In the rows, zero is written as 128.
Each row has a class, written as a number after it.
[106 129 121 112 137 135 117 135 125 102 120  97 148 104 128  93 165 176
 105 126 104 140 162 138 121 136  85 149 128 170 115 129 114  95 133 125
 144 168 148 140 166 128 131 130 113 173  99 143]	8
[117 135 130 112 156 125 120 121 123 122 130 120 123 116 135 116 157 159
  93 120  79 132 143 136 128 126 128 118 116 146 113 123 105  93 116 136
 131 167 142 142 182 138 144 131 111 154 119 107]	8
[167 134 116 181 120 161 112 143 119 149 117 140 163 132 146 152 109 117
 116 122 140 169 116 123  91 117  93 179 124 106 114 134 121 134 125 152
 101 155 157 113  76 159 118 132 136 131  79 125]	3
[130 170 143 168 116 104  91 145 153 137 133 125 146 138 130 140 130 127
 148  93 134 138 134 108 110 122 101 192 135 140 116 146 154 102 129 113
  77 122 136  87  90 141 126 129 158 127 143 135]	0
[127 142 118 198 112 118  74 138 140 133 105 124 183 117 153 167 151 110
  86 128 119 175 132 148 108 124 138 205 127  75 127 125 138  89 148 163
 150 156 152  95  36 155 157 142 136 155  85  82]	7
[176 142 127 177 104 113 101 162 113 135 125 130 144 123 113 165 107 110
 148 118 149 144 154 109 100 138 105 187 126 136 101 149 160  95 125 112
 122 106 133 116 100 174 122 129 127 151 140 122]	5
[161 141  87 211 130 106  73 120 160 134 138 161 139  71 188 150 123 119
 157 132 152 178 124 102 114 117  78  95 114 116  89 157 130 115 129 154
 101  69 107  87 112 158 149 149 142 149 132 110]	2
[121 126 115 134 134 143 100 154 167 119 105 108 156 125 140 128 147 178
 128 136 101 150 147 118 111 146  78 145 120 146  94 126 121  71 117  93
 127 174 169 121 170 124 122 129 108 185 105 125]	6
[ 84 131 143 142 124 120  97 127 142 105 100 107 154 118 129 127 157 157
 121 136 119 120 156 134 116 129 110 129 109 177 116 138 147 107 124 105
 162 172 137 137 152 119 124 113 127 170 119 114]	6
[182 156 136 178 148 103 103 142 115 167 124 114 172 115 118 162 116 108
 123  90 141 142 120 117 122 123 133 185 159 142 105 124 103 129 138 150
 107 113 163 113  85 164  97 129 142 143  97  95]	0
[117 131 145 125 137 136  99 126 142 124 121 105 118 134 125 121 145 155
 143  98  86 132 148 136 136 142 101 120 138 158 126 126 129 106 131  82
 158 161 162 127 180 153 104 125 119 173  95 125]	4
[166 119 133 133 146 148 139 143 116 140 116 163 111 114 122 167 136 118
 144 125  97 140 136 120 128 130  96 153 152 116  97 120 120 114 142 106
 105  78 146  81  80 195  88 150 132 146 111 108]	1
[177 157  86 142 150 158  44 155  89 147 159 141 132 149 139 134 104 110
 109  93 111 146 111 135 107 118 158 153 121 120  81 141 115 100 130 166
 114 119 157  97 134 167 146 168 134 124 107  95]	3
[163 141 122 171 131 136  87 140 140 151 117 138 150 129 132 152 122 109
 130 112 129 143 120 101 114 120 109 138 140 120 105 128 119 115 125 133
 107 101 158  90  76 134 114 149 135 120 109  94]	9
[ 91 137 128 131 113 123  87 127 154 113 110 103 140 115 140 109 154 167
 128 123 123 135 149 134 116 132 102 144 107 162 107 134 129  98 118  96
 158 176 142 122 148 126 117 109 129 173 112 136]	6
[119 107 145 122 136 127 101 139 148 121 112 122 154 147 107  95 162 168
 107 113 101 119 157 124 129 148 107 122 130 188 130 128 108 100 117  88
 130 193 159 146 205 161 106 103 104 185  90 156]	1
[153 138 117 191  85 120  96 154 145 116 117 153 173 116 158 124 117 104
 170 123 170 159 149 130  96  98 109 138 133 109 120 151 143  98 111 154
 102 115 137  92  63 146 114 126 106 113 104 119]	3
[142 143 130 183 106 136  92 148 143 146 127 136 157 126 140 149 127 105
 140 110 158 144 130 109 100 107  99 176 133 128  94 138 126 100 124 128
  98 128 143  84  60 152  98 130 155 125  93 128]	3
[156 146 135 196 150 138  69 131 143 134 127 115 147 121 129 169 105  96
 147 100 162 153 115 102 115 151 112 174 136 135 128 139 152  84 136 113
  87 123 154  91  73 171 130 115 140 115 104 135]	5
[ 96 126 108  95 122 148 122 117 159  95 105  90 138  93 146 115 151 123
  94 119 142 176 115 153 130 130  94 119  87 139 108 109 115 111 135 129
 153 190 137  82 100 104 135 127 119 140  96 112]	3
[ 85 127 120 127 123 111 102 132 151 117 113  99 146 127 132 104 156 156
 146 117 118 126 145 149 135 133 111 114 133 170 114 123 123 104 121 125
 170 166 142 137 184 120 120 118 115 165 114 134]	2
[130 132 132 116 124 113 132 136 130 115 121 105 134 143 119  72 164 155
 131 139 104 128 132 141 116 130 123 131 137 182 117 127 118 130 102 113
 138 178 165 116 174 142 117 100  98 179 113 157]	6
[131 102 137 118  88 106  90 134 145 120 127 109 120 183 131  64 142 135
  66 117 166 141 114 136  83 131 110  85 123 150  77 101  93 154 120 111
 173 193 164 123 169  89 106 126  84 179  77 175]	1
[122 115 138 144 157 151 106 137 148 129 127 103 166 128 114 109 124 160
 118 103  82 104 146 128 123 147  96 103  91 191 153 145 104  95 120 114
 103 187 161 170 204 134 121  99 114 180 104 113]	7
[ 90 141 123 135 101 109 126 127 171 110 113 117 153 126 145 116 176 169
 135 134 131 127 146 130 111 114  93 138 124 156 117 137 128  97 120 120
 144 166 149 109 146 129 122 101 127 168 110 140]	6
[205 122 118 252 141 152  94 146 114 156 103 140 201  78 144 162 102 119
 111 111 143 181 136  90  99 132  86 187 103 139 131 150 123 112 134 145
 116  98 139 153  40 177 148 159 152 154 123  80]	1
[145 160 125 225 120 104  83 127 158 130 120 118 164 102 125 140 125 117
 136 115 161 149 150 121 101 139  99 155 110 157 114 174 124  74 123 137
  67 122 146  43  41 153 128 106 134 127  89 115]	7
[117 140 140 143 115 115 116 143 136 121 115 103 153 123 136 105 157 152
 119 125 117 128 148 133 106 144 106 140 118 158 120 136 118 101 124 124
 142 162 155 139 185 139 116 100 113 186  97 137]	7
[158 154 138 220 110 126  64 152 152 163 146 138 180 130 137 150 108 106
 144 102 178 149 115 113 111 137 119 223 127 133 117 144 111  85 117 142
  85 141 126  91  58 179 117 123 146 128 120 114]	0
[125 171 147 136 138 142 152 123 161 156 128 122 210 148 127 110 139 189
 110 120 149 112 141 129 113 111  84 182 138 166 131 131  78 125 108 136
  64 156 120 164 220 162  99  86 136 173  81 136]	2
[125 167 125 209  99 112  81 147 157 134  95 128 165  90 154 170 135 117
 154 105 175 148 123 114 101 123 105 166 124 149 103 156 146  90 136 154
 107 128 161 103  72 148  77 123 145 131  89 121]	7
[173 132 113 177 125 106 106 145 106 112 114 132 107 152 107 129 113 100
 170 112 151 133 156 108 118 129 122 132 135 116 145 148 164 111 157 149
 127 113 163 118  89 167 118 104 121 149 127 119]	5
[ 89 131 154 148  96 121  88 133 175 115  99 121 153 111 141 138 160 156
 121 120 126 122 139 129 106 129  97 138 120 145 107 124 132  91 107  96
 157 175 139 149 151 130 109 125 121 184 106 127]	6
[131 140 106 122 151 131  88 144 139 139 129  81 147 114 122  81 153 160
 112 113 110 135 142 152 128 141 117  93 143 159 110 122  93  93 119 117
  94 157 145 139 204 126 145 107 106 212 101 139]	7
[116 114 139 140 117 134  93 126 144 116 123 113 126 127 130 117 133 162
 134 141 127 130 146 118 121 148 125 132 108 151 116 146 137  79 136 106
 176 175 143 137 169 133 136 134  99 174 108 128]	5
[152 163 125 189  92 105 111 160 145 144 109 128 180 118 169 155 132 113
 154 116 147 161 125 116  80 109 114 218 131 104  78 141 123 122 119 125
 126 107 176  57  38 146  83 118 159 113 105 127]	6
[132 139 131 118 131 128  83 127 181 101 124  89 163  96 132 102 165 171
 108 107  99 146 147 116 112 139 107 104 112 184 142 133  97  86 122 106
 143 147 142 142 173 131 138 139  87 207  99 110]	1
[113 132  97 225 114 127  54 159 155 155 138  81 178 120 149 166 117 101
 149 107 165 169 130 129 121 121 100 185 120 128  74 146 147  79 142 110
 126 165 201  76 104 132 112 120 142 139  82 124]	6
[ 84 129  97 129  99 118  71 139 127  86 124 108 146 109 120 171 167 146
 173 105 129 122 218 162 143 130  82 150 154 159  91 152 168  54 124 117
 201 120 108  95 114 182 112 107 133 167 114  87]	3
[ 81 127 130 123 130 134  81 117 148  99 122 101 138 122 129 123 152 161
 104 139 104 131 145 126 124 141 108 108 113 160 104 135 132  92 128 118
 134 169 144 116 152 113 128 125 120 152 115 105]	9
[153 157 125 159 108 107 101 135 139 142 167 121 166 155 161 132 125 108
 177 126 174 132  98 116 104 125 130 190 156 156 127 141 140 121 129 109
 109 100 143  73  77 160  98  92 149 127  98 164]	4
[123 123 134  99 157 150 116 130 141 108 109 103 132 127 133  89 145 171
 116 128  84 157 131 124 104 135 110 117 120 150 137 105  94 101 127 125
 127 155 157 149 176 141 119 143  85 193 101 108]	1
[ 92 105 133 124 136 120 100 120 156 115 109 110 135 127 148 125 154 172
 132 108  94 149 142 138 120 134  68 115 129 156 113 118 131 110 129  98
 157 188 136 122 166 126 137 127 118 173 108 138]	3
[131 132 147  92 167 150 126 135 106 108 143  94 142 132 108 120 152 142
 124 119 104 135 143 115 118 136 119 113 130 168 169 120 137 117 140 125
 133 131 140 168 169 145 114 132 101 185 112  96]	5
[153 172 158 145 155 189  76 154 136 162 153 109 139 113 127 127 125 106
 137 100 109 153 103 116 121 123  96 173 133 146 112 110 127 104 123 102
  40 120 177 114 113 167  89 132 144 176 101 130]	0
[146 154 150 161 136 106 108 109 131 132 145  98 130 112 110 124 135 143
 109 124 159 138 169  94 111 144 104 126 108 175 143 138 114 107 136 112
 134 108 103 144 164 173 133 103 119 193 124 111]	7
[179 141 115 215 110 133  88 148 147 132 131 143 176 122 151 128 120 115
 140 101 165 164 134 112 110 120  96 153 123 124 113 148 123 101 130 142
 101 118 171 106  88 166 105 134 140 148  87 114]	4
[149 138 107 184 101 115 102 157 142 154 106 130 153 120 147 144 138 108
 170 111 144 139 134 129 119 113  96 157 137 121 115 145 136 133 132 133
 127 120 147  88  65 123  91 120 144 141 100 119]	7
[138 141 132 116 135 106 152 158  89 118 123 129 124 126 100 163 139  87
 107  71  74 125 165 116  84 121 115 205 117 119 117 126 135 124 120 104
  79  96 152 128  58 139 115 133 201 107 130 138]	8
[165 129 109 208  89  86  86 136 145 132 119 143 173 111 145 136 130 112
 141 126 147 150 162 116  99 117 118 150 132 125 106 154 126  94 107 128
 138 112 133  83  38 142 118 127 143 150  94 105]	4
[146 130 137 187 112 123 100 143 153 127 100 151 154 108 150 152 116 136
 167 113 146 138 136 111  99 123  96 159 110 118 109 140 132  96 118 108
 117 105 155 118  76 156 113 130 136 140 121 115]	6
[150 167 172 207 114 124  43 129 142 121 104 136 104  86 134 174 134  96
 153 113 135 135 144 115 121 139 120 137 111 129 112 154 166  88 136  94
 109  88 139  84  31 170 113 122 135 137 110  97]	7
[159 138 115 184 143 129  44 128 135 139 135 149 146 110 131 149 123 106
 103 102 142 137 128 115 115 136 104 111 126 125 120 152 133 107 122 116
  96 130 121  96  88 174 139 119 145 153 104 120]	6
[145 151 119 221 113 103  94 145 166 154 153 119 214 108 151 187 106 127
 120  93 134 151 145  73  97 129  90 177 115  83 109 181 140  69 117 126
  98  97 150  91  78 145 134 149 163 114 112  96]	2
[136 147 128 176 131 131  92 139 152 154 109 142 164 115 137 146 121 127
 146 120 138 149 125 105  95 117 101 187 131 143 116 142 118 110 123 122
  73 112 131  94 102 159  97 148 138 145  92 124]	1
[101 114 117 120 128 119  90 136 155  98  96 111 129 137 144 103 156 166
 135 138  70 142 144 132 120 142 117 109 126 166 101 121 122  98 119 129
 170 190 162 125 183 107 123 132  97 160 128 110]	9
[101 141 142 148 104 116  89 126 129 133 133 110 156 130 140  88 155 170
  89 105 121 122 150 128 116 135 102 120 119 182 113 143 127  91 123 113
 174 194 147 154 201 122 109 118 134 180  90 144]	4
[127 147 124  76 127 112 119 135 122 112 120 109 119 122 129  99 157 166
 114 129  97 117 145 124 118 120 109 115 111 154 103 126 132 111 120 104
 138 137 159 135 182 116 142 114 107 181 118 145]	8
[208 133 120 191 126 130  75 118 131 146 142 148 146 132 133 141  99  86
  94 122 151 163 141 108 123 118 120 132 110 109  90 135 126 133 136 125
 115 105 161  84  58 170 124 117 136 156 103  92]	9
[154 163 136 162 132 140  90 142 147 137 112 146 161 119 137 154 121 122
 158 114 146 152 115 109  93 104 105 168 112 158 120 136 131 124 115 141
  70 115 121 104  80 177 105 136 138 152 127  99]	3
[187 139 124 166 152 135  95 131 143 143 164 118 166 130 152 140 118 101
 141  93 174 180  99 107 100 101 111 160 124 149 109 110 105 152 149 128
  93  79 159  91  74 172 127 131 144 135 125 122]	5
[118 119  70 187 148  95  93 119 168  95 127  59 154  89 135 137 143 184
 156  84  75 143 177 138 172 169  83  81 141 152 129 187 156  53 142 125
 177 164 155 110 181 118 184 132 116 175 135  79]	4
[152 134 119 173 104 126 124 152 155 142 126 141 163 162 138 106 147 116
 142 112 124 147 120 112  95 118  87 195 124 149 152 136 126 121 109 132
  90 157 159 103 104 141 105 120 133 145  90 156]	1
[ 70 118 125 115 139  98  89 130 136 114 102  76 130 135 118  86 143 169
 143 112  78 126 154 142 113 139 122 118 131 170 136 135 127  98 138 102
 158 192 161 117 181 130 135 107 109 167 113 154]	7
[184 134  96 171  93  83 121 142 111 158  99 181 161 123 171 156 135  94
 108  72 102 114 175 170 123 129  99 140 119  82 127 138 108 136 127 113
 163 104 116  91  48  72 137  87 192  84  78 113]	4
[ 95 111 137 125 113 103 104 114 149 114 114  96 130 113 138 112 132 161
 116 159 133 115 136  88 118 146  71  62  94 162 138 144 155 138 138  90
 172 166 115 136 176 109 136  83 109 184 143 152]	7
[154 136 123 204 120 123  83 139 144 147 144 135 167 136 144 143 120  99
 147  94 156 157 140 118 116 113  83 175 136 119 116 129 134 102 129 119
 106 107 154 104  79 173 118 119 154 130  94 134]	2
[ 94 124 140 144 125 147  81 131 156  93 123  77 134 134 150 113 148 167
 139 133 122 163 148 117  98 154  94 150 121 157 120 138 150  63 130  99
 155 199 148 127 129 119 123 116 111 161 104 134]	5
[181 139 132 152 138 132 114 151 134 148 127 164 154 122 151 148 141 126
 157 121 129 133 114 129 115 119 100 179 136 140 103 142 126 109 121 113
  71 118 136 102  78 175 112 117 136 165 100 129]	8
[ 86 131 118 153 121 113  85 122 154 111 112  81 163 120 128  98 139 168
 119 112 130 145 177 132 130 136  91 130 122 139 116 134 119  76 125 117
 168 172 148 129 169 130 138 108 117 160  99 125]	2
[162 152 145 181 121 129  97 139 145 136 127 141 152 102 146 151 125  98
 148 102 152 157 126 120 120 124 105 167 121 119 125 140 135 119 131 129
  93 109 138 100  59 157 107 127 142 142 108 103]	0
[ 94 148 146 138 116 107  98 118 159 112 110  78 147 113 129 100 149 165
 118 108 105 122 142 118 114 145 113 117 122 165 125 137 131  91 110 101
 162 162 155 136 182  91 128 137 119 175  94 126]	4
[147 150 140 182 117 144 119 141 133 156 143 142 168 109 133 146 127 113
 138 111 153 130 134 111 108 106 101 169 120 126 127 153 131  93 112 131
  82 108 143 114  88 157 119 134 132 132  96 119]	8
[119 130 131 134 121 166  81 128 171 106 111 112 123 101 135  94 139 166
 145 129 128 170 141 107 131 138 103 121 133 148 100 120 116 112 125 114
 141 141 160 133 168 144  91 170  99 170 118 134]	9
[105  94 139 140 145 112 134 115 135 109 115 114 100 109  81 109 153 172
 172  99 127 108 143 122 141 163  93  70  88 226 188 171 123 122 154 113
 128 185 137 164 193 140 133 119 103 179 111 148]	5
[142 144 142 210 112 114  94 125 175 122 116 146 186 118 136 141 153 132
 134 110 178 131 139 113 121 120  95 158 112 152 131 148 137 129 125 119
  94 124 157 103  62 148 113 102 157 151 101 135]	6
[158 171 149 186 103 130 109 154 123 161 137 135 170 106 136 138 127  92
 140 105 164 142 133 116 102 109 141 165 141 130 132 162 142  94 113 139
  98 120 127 113 101 154  99 131 125 114 101 118]	5
[163 141 144 186  95 107  94 139 148 130 143 151 184 158 148 139 147 102
 125  91 155 133 133 117 104 120  93 179 136 137 125 133 148 115 111 127
 130 122 159 113  43 144  85 111 157 139  76 138]	2
[182 146  98 182 101  98  99 147 137 134 121 134 154 123 147 135 109  97
 119 102 152 152 125 116  85 126 111 126 126 105  97 143 119  91 108 147
 106 117 148  96  76 123 120 133 133 142  93 101]	4
[ 69 128 125 134 124 105  90 120 147  88 101  76 141 105 128  99 153 155
 149 127 125 135 158 145 139 140 109 108 128 170 124 135 144  91 129 118
 170 169 141 130 153 121 125 104 110 156 114 130]	2
[144 155 134 181 104 123  77 162 144 124 115 133 164 104 147 142 138 103
 153 102 159 140 122 120 110 123 110 163 133 159  88 162 139 101 124 138
 105 139 153  84  69 140  89 126 144 112 102 119]	0
[187 154 114 198 153 152  74 147 152 108  89 106 140 149 138 156 113 141
 191 110 112 155 138 103 109 154  80 180 157 159 145 163 143  73 123 130
  88 190 159 102  76 200 117  66 117 119 100 116]	3
[ 86 116 128 125 121  86  98 118 138 108 111 123 173 105 154  77 153 170
  68 108 137 187 167 123 105 128 141 149 119 138  76 114  92 109 115 134
 184 175 152 129 236 144 127 170 114 150  88 166]	3
[ 77 126 129  89 150 137 132 141 151 117 102  90 153 137 115 120 150 172
 151 132 104 114 123 129 124 130 110 138 138 168 140 109 128 115 133 103
 139 163 161 147 197 126 118 123 112 177 125 138]	6
[ 79 179 112 137  92 135 156 143 161 132 117  93 154  74 191 113 179 138
  98  93  64 164 127 164  86 142  59 125  94 123 120 151 145  80  51 105
  71 196 151  95 132  35 136  92 158 100 101 171]	6
[122 116 117 137 130 136 103 154 131 107 111 107 146 152 135 108 156 158
 128 122 114 139 157 136 135 143  64 117 143 172 126 126 140 104 136 131
 145 211 164 147 165 106 106  91 108 155 100 132]	0
[121 131 128 144 130 127  85 133 124 127 120  92 154 108 154 118 166 172
  72 128  93 139 160 132  96 143  82  99 133 131  91 118 100 101 132 116
 162 140 146 134 141 107 145 109 132 192  94 122]	7
[139 125 152 172 111 116  86 147 168 156 112 162 162 153 151 118 123 125
 191 121 121 130 112 109 113 109 167 183 117 148 109 151 133 130 118 100
 130 131 157 113 151 142 116 166 127 143 122 127]	9
[144 151 131 173  99 112  84 159 143 131 124 112 146 145 145 150 133 106
 178 123 141 136 110 110  95 121 113 203 144 128 100 134 162 116 121 104
 144 107 163  80  67 143 111 131 136 142 126 131]	6
[168 145 112 169  99 109 111 148 143 121 119 144 163 115 165 140 125 114
 169 118 157 161 131 116  84 116 105 180 131 132 108 152 153  91 123 133
 113 109 151  83  46 140 102 124 134 128  99 138]	5
[ 88 130 127 136 115 141 147 152 127 103  91  99 148  96 139 120 151 183
 161 126 104 147 147 141 117 148 102 155 115 157 110 152 129  72 123 149
 141 196 170 150 183 163  95 118 108 175 109 125]	3
[188 143 142 176 113 124 103 146 120 142 161 140 166 131 152 125 131  97
 135 101 167 153 122 107  99 111 121 177 129 131 116 129 133 118 129 122
 109  88 154 111  65 166 113 120 149 142 114 139]	5
[156 147 139 187 115 140  99 147 146 153 128 135 161 124 146 153 128 112
 162 107 150 145 120 100 104 116 110 188 124 132 121 143 143 101 129 118
 113 113 160 104  77 151 108 134 149 131 105 129]	5
